After every row comes roughly how far along a hidden order it lies, from 0 to 12.
[ -2  -3   3   1   3   5  -4   6   0  -2 -32  -2  -3   0   3  -8   1   0
  16   1   3  -6 -26  10  -1  -3   3  -3  -2  -7 -17   9   1   3   0   0
   1  -2  10   0   2   4   0   0  -2  -3  -3  -1   2  14   7  -6   1  -8
  -1  -3   2 -15   1   2   3  18   1]  9
[  1  -5  -2 -11   7   1   3   8 -13  -5 -32   0  -3   5   4   9  -1   0
  -7  -3   2   9 -10  15   1 -12   2 -10  -3 -11  -2   4   0  12   1   0
  -5  -1   4  -3   2  -3   2 -11   3   1  -1   3   4   6   0  -7  -1   1
   7  -1   0  -1   5  -4  -5  -4   1]  4
[ -4   0   4  10  -2   5  -5  -1  10   3   9  -3   0  -7  -1 -13   0   1
  11   6   0 -14  -7  -1  -3   2   2  -4  -2   5 -11  10   2  -8  -1   1
   7   2   9   4   0  10  -2   8  -7   0  -1  -1  -4   5   7   1   1  -6
  -4  -3   1 -13  -7   1   7  11  -1]  11
[ -3   5   3  -2  -4  -4   1  -2  11  -1  36   0  -6  -6  -1 -13   4   1
  -8   6   2   5  26   9  -3   5  -3  16   0   1   6  -3   0  -3   1   4
  -1   0  -5  -3  -2  -4   0   7  -4   4   9   0  -1   4  -2   6   1   3
  -8   4  -1   0   5   4   2   4   1]  3
[ -1  -5  -2  -6   8   5  -1   9 -15  -2 -48  -1   2   5   4  12  -1   0
   4  -7   2   1 -24  15   3 -11   4 -13  -5 -13  -7   2   0  15   1  -2
  -3  -2   9   0   4   3   1 -10   2   0  -6   1   3   6   3  -9  -1  -2
   7  -3   2  -2   2  -4  -5  -1   1]  7
[ -2  -2   4   6   1   6  -4   4   5  -1 -18  -2  -3  -1   1 -15  -2   0
  18   5   1  -9 -21  -5  -2   0   3  -4   0   0 -24  12   2  -3  -1  -1
   4  -1  10   3   1   4   0   5  -5  -4  -1  -2   0  10   8  -3   1  -7
  -1  -4   2 -20  -2   2   5  19   0]  9
[ -2   5   4  -1  -5  -6   1  -3  14   0  37   0  -6  -6  -2 -12   5   1
  -7   6   1   4  27   7  -4   6  -4  17   1   0   7   1   0  -4   0   5
  -1   1  -5  -4  -3  -4   0   8  -5   4   9   0  -1   5  -2   7   1   3
  -9   4  -1   0   5   5   3   6   0]  3
[  0   5   2  -5  -2  -4   2   0   4  -1  26   1  -4  -5   0  -8   2   0
 -12   2   2   7  27  19  -2   2  -3  13  -4  -2  16  -5  -2   3   1   2
  -4   2  -5  -1  -2  -3   0  -2  -4   3   7   0   1   0  -6   4   1   7
  -5   5  -1   8   5   1  -2  -6   1]  2
[ -3  -4   1   7   3   6  -5   3  -2   0 -37  -2  -2   2   3  -2  -2   0
  17   1   2 -10 -28  -9  -2  -3   3 -11   3   5 -18  13   1  -5  -1  -2
   5  -2  11   2   2   7   0   2   5  -6  -5   0   1   8  11  -6   1 -10
   2  -5   1 -13  -6   0   6  17  -1]  12
[ -3   4   5   3  -4  -2  -1  -3  14   0  33  -1  -5  -7  -3 -16   3   1
  -5   7   2  -1  24   4  -5   3  -3   8   3   3   6   6  -1  -7  -1   5
   2   3   1  -1  -3   2  -1   7  -6   2   8   1  -3   6   1   6   2   0
  -6   2  -1  -4  -2   2   6   8   0]  6
[ -2  -4   1   5   4   6  -4   4  -2  -1 -40  -2  -2   2   3  -2  -1   0
  16   0   2  -8 -27  -2  -1  -4   3  -7   1   1 -14  10   1   0   0  -1
   3  -2  11   1   2   6   0   0   4  -5  -5   0   1  10   9  -7   0 -10
   2  -5   2 -10  -4   1   4  15   0]  11
[ -1   2   2  -5   1  -1   0   2   0  -2  10  -1  -5  -4   1  -6   1   0
 -10   3   3   5  16  18  -3  -3  -1   3  -3  -2  11   3  -2   4   1   3
  -2   2   2   0  -1   1   0  -3  -2   3   4   2   0   4  -1   0   1   3
  -1   2   0   3   2  -1   0  -2   1]  4
[  2  -4  -1 -10   6   1   2   7 -10  -4 -29   0  -1   4   3  10   1   0
  -5  -3   3   6 -10  16   0 -10   1  -8  -3 -14   3   4  -1  13   1   1
  -6   0   5  -4   1  -2   2 -10   2   1  -2   3   4   7   1  -8  -1  -1
   5  -1   1  -1   4  -3  -5   0   1]  5
[  3  -4  -1 -11   6  -1   4   6 -10  -4 -22   0  -2   5   2   8   0   0
  -7  -3   2  10  -4  10   1  -9   0  -6  -1 -11   4   2  -1  12   0   1
  -6   0   1  -4   1  -5   2  -9   2   1   1   3   4   4  -1  -5  -1   2
   6   0   0   1   5  -4  -5  -4   0]  3
[  3  -3  -1 -11   5  -1   4   6 -10  -4 -21   0  -2   5   1   8   0   0
  -8  -3   2  10  -4  11   0  -9   0  -6  -1 -12   6   3  -1  13   1   1
  -7   0   1  -5   0  -5   2  -9   2   2   0   3   4   4  -2  -5  -1   1
   5   0   0   2   6  -3  -5  -3   1]  3
[ -1   2   1  -5   0  -2   1   2  -2  -1  14   0  -4  -4   0  -4   1   0
 -13   2   2   6  19  18  -2  -3  -2   4  -3  -2  15   0  -2   4   1   2
  -2   2   0   0  -1   1   0  -4  -3   3   4   2   0   1  -2   1   1   5
  -1   3  -1   6   2  -2  -2  -5   1]  4
[  4  -5  -2  -7   3  -1   3   4  -6  -2 -12   1   0   5  -1   4  -2  -1
  -7  -2  -1   8  -2  -3   2  -7   0  -9   0  -6   4   3   0   5  -1   0
  -4   2   1   0  -1  -6   1  -8  -1   0   2   2   2  -1  -3  -2  -1   1
   7  -1   0   0   3  -5  -5  -5  -1]  4
[  2  -3  -2 -13   6  -3   5   7 -12  -5 -24   1  -3   6   3  11   1   0
 -11  -4   2  14  -4  15   1  -8   0  -2  -2 -13   4  -2  -1  15   1   1
  -8  -2  -1  -6   1  -8   2  -9   4   2   1   3   5   5  -4  -5  -1   3
   5   1   0   4   9  -3  -7  -4   1]  2
[  2  -5  -1 -10   6   1   2   7 -10  -3 -27   0  -1   4   2   8   0   0
  -5  -3   2   6 -10  12   1 -10   1 -10  -2 -12   2   5  -1  13   1   1
  -5   0   4  -4   1  -2   2  -9   1   1  -2   3   3   6   0  -7  -1   0
   6  -1   1  -1   4  -4  -5  -2   1]  5
[  1   4  -1  -8  -1  -6   3   0  -2   0  24   1  -1  -3  -1   0   2   0
 -17  -1   1  11  26  21   0   1  -3  11  -6  -6  23 -10  -2   7   2   2
  -6   2  -7  -1  -2  -4   0  -5  -3   5   5   0   0  -4  -9   3   0   9
  -3   5  -1  13   7   0  -6 -14   1]  1
[  2   5   2  -8  -4  -5   3   0   5   0  38   1  -2  -4  -1  -9   3   0
 -12   3   0  10  27  18  -1   7  -3  18  -6  -6  12  -9  -2   4   1   2
  -5   1  -9  -1  -2  -8   0   0  -8   5   8  -2   1  -1  -9   6   0   8
  -6   6  -1   6   9   2  -3  -6   1]  0
[  1  -5  -1  -6   6   4  -2   7 -10  -2 -41  -1   2   4   2   9   0   0
   4  -5   1   0 -24  12   2  -8   2 -12  -5 -14  -3   3   0  13   1  -1
  -4  -1   7  -1   2   2   1  -8   0   1  -6   1   2   7   2  -7  -1  -4
   5  -3   2  -3   3  -3  -4   1   1]  7
[ -4   2   4   5  -3   0  -3  -3  13   2  23  -2  -2  -7  -3 -15   1   1
   2   6   0  -6  13   0  -3   3  -1   3   1   4  -2   7   1  -7  -1   3
   4   2   4   2  -2   4  -1   7  -8   1   5   0  -4   3   3   6   2   0
  -5   0   0  -7  -4   1   6   7  -1]  7
[ -5   4   4   1  -2  -1  -1  -1  10  -1  24  -1  -8  -7   0 -15   3   1
  -7   7   3   0  22  13  -5   0  -2   8   1   2   2   5  -1  -2   0   4
   1   1   2  -2  -1   2   0   5  -3   2   8   1  -2   8   2   4   2   1
  -6   2   0  -3  -1   2   5   6   0]  6
[  0   5   2  -6  -5  -5   3  -1   7  -1  39   1  -3  -4  -2 -12   3   1
 -11   4   0   9  29  14  -2   7  -4  17  -4  -4   7  -8  -1   1   1   3
  -4   0  -8  -2  -2  -8  -1   3  -7   4  10  -1   0   0  -8   7   1   7
  -7   5  -1   3   8   2  -2  -4   1]  0
[ -5   2   4   6  -2   3  -4  -1  11   2  17  -3  -2  -8  -1 -13   2   1
   4   5   2  -9   5   9  -3   2   0   2  -2   0  -4   6   1  -4   0   3
   5   1   6   1  -1   6  -1   8  -7   2   3   0  -3   8   5   3   2  -3
  -6   0   1  -8  -5   2   6   9   0]  8
[ -1  -5  -1  -2   7   5  -4   7 -10  -2 -49  -2   1   3   4   9   1   0
   8  -5   3  -3 -28  12   1  -8   3 -11  -3 -10  -1   5   0  10   1  -1
  -1  -1  10  -1   3   7   1  -6   5  -1  -8   2   2  10   6  -9   0  -7
   3  -4   2  -4  -1  -1  -1   7   1]  9
[ -2   5   3   1  -6  -5   1  -4  15   1  39   0  -5  -6  -4 -15   3   1
  -7   6   0   4  26  -1  -3   7  -4  14   2   3   5  -3   0  -7  -1   4
   0   1  -6  -2  -3  -5  -1   8  -5   3  10   0  -2   1  -3   8   1   3
  -7   4  -2  -1   3   3   3   3   0]  3
[  0  -2   2  -2   2   3  -2   5   1  -2 -20  -2  -3   1   1  -8   0   0
   7   1   2  -1 -11   7  -1  -4   1  -3  -2  -6  -5   8   1   4   0   1
  -1   0   7   0   1   1   0  -2  -3  -1   0   1   2   9   3  -4   0  -4
   1  -2   1 -11   2  -1   1  10   1]  6
[ -1   1   5   8  -4   2  -6  -3  17   4  28  -3   3  -9  -4 -14   3   1
   8   4   0 -14   6   1  -3   6  -1   3  -1  -2   5   6  -1  -7   0   3
   4   6   5   1  -3   8  -2   8 -11   2   1   0  -4   6   3   5   1  -4
  -8  -1   1  -7  -6   3   7  12   0]  10
[ -2  -3   4   5   1   6  -5   4   4  -1 -23  -2  -3   0   2 -14  -1   0
  19   3   2  -9 -23  -3  -2  -1   3  -5   0  -1 -24  12   2  -4  -1  -1
   3  -2  10   3   2   4   0   3  -4  -4  -2  -1   1  11   8  -4   1  -8
  -1  -4   2 -20  -2   1   5  19   0]  9
[ -2   4   4   2  -4  -4   0  -3  16   0  37  -1  -5  -7  -3 -16   3   1
  -7   7   1   1  26   1  -4   5  -4  12   3   2   8   4  -1  -6  -1   5
   1   3  -2  -2  -3  -2  -1   7  -6   3   9   1  -2   4  -1   7   1   2
  -8   3  -1  -1   1   3   5   6   0]  5
[ -3  -1   5   8  -1   6  -6   0   9   1  -3  -3  -1  -5   1 -15   0   1
  15   6   2 -14 -13   2  -3   1   2  -2  -1   3 -16  12   1  -5  -1   1
   6   0  10   2   1   8  -1   7  -6  -2  -2  -1  -1  10   8  -2   1  -7
  -4  -3   2 -16  -6   2   7  17   0]  11
[ -1  -4   1   1   4   5  -4   5  -2  -1 -37  -2  -1   2   2  -3  -1   0
  14   0   2  -6 -26   2   0  -4   3  -8  -2  -6 -12   8   2   3   0  -1
   1  -1  10   1   2   4   0  -2   0  -3  -4   0   1   9   7  -5   0  -8
   1  -4   2 -12  -1   0   2  14   0]  9
[ -3  -4   2   6   4   6  -5   4  -2  -1 -40  -2  -4   2   5  -1  -1   0
  17   1   3 -11 -27  -3  -2  -5   4  -9   4   4 -16  14   1  -3   0  -1
   4  -2  12   0   3   9   0   1   8  -6  -6   0   2  11  12  -7   1 -11
   1  -5   2 -13  -7   1   6  19   0]  12
[ -1  -4   2   6   2   6  -4   3   1   0 -31  -2  -1   2   2  -6  -2   0
  17   2   1  -9 -26  -9  -1  -3   3  -9   1   2 -19  10   2  -4  -1  -2
   4  -2  10   3   2   5   0   1   1  -5  -3  -1   0   7   9  -4   0  -8
   2  -5   1 -15  -4  -1   4  15   0]  10
[  0  -5  -1   1   5   5  -4   5  -5   0 -41  -2   2   3   1   4  -1   0
  11  -3   1  -4 -26   1   1  -6   3 -13  -2  -7  -8   5   2   3   0  -2
   0  -1   9   2   1   5   1  -4   2  -2  -5   0   1   6   5  -6   0  -6
   4  -5   1  -8  -1  -2   0   6   0]  9
[  0  -5  -2  -5   7   4  -2   7 -10  -1 -39  -1   3   3   3   9   0   0
   4  -6   1   0 -24  12   2  -9   3 -12  -5 -14  -4   2   0  13   1  -1
  -3  -1   8  -1   2   2   1  -8   1   0  -6   2   2   7   3  -6  -1  -4
   5  -3   2  -4   3  -3  -4   2   1]  7
[ -4   1   5   8  -2   3  -5  -2  11   3  17  -3   0  -8  -2 -13   1   1
   7   6   0 -11  -1   3  -2   3   0  -1  -2   2  -8   6   1  -6   0   1
   6   2   6   3  -1   8  -1   8  -9   1   1  -1  -4   5   6   3   1  -4
  -5  -1   1 -10  -5   1   6   9   0]  9
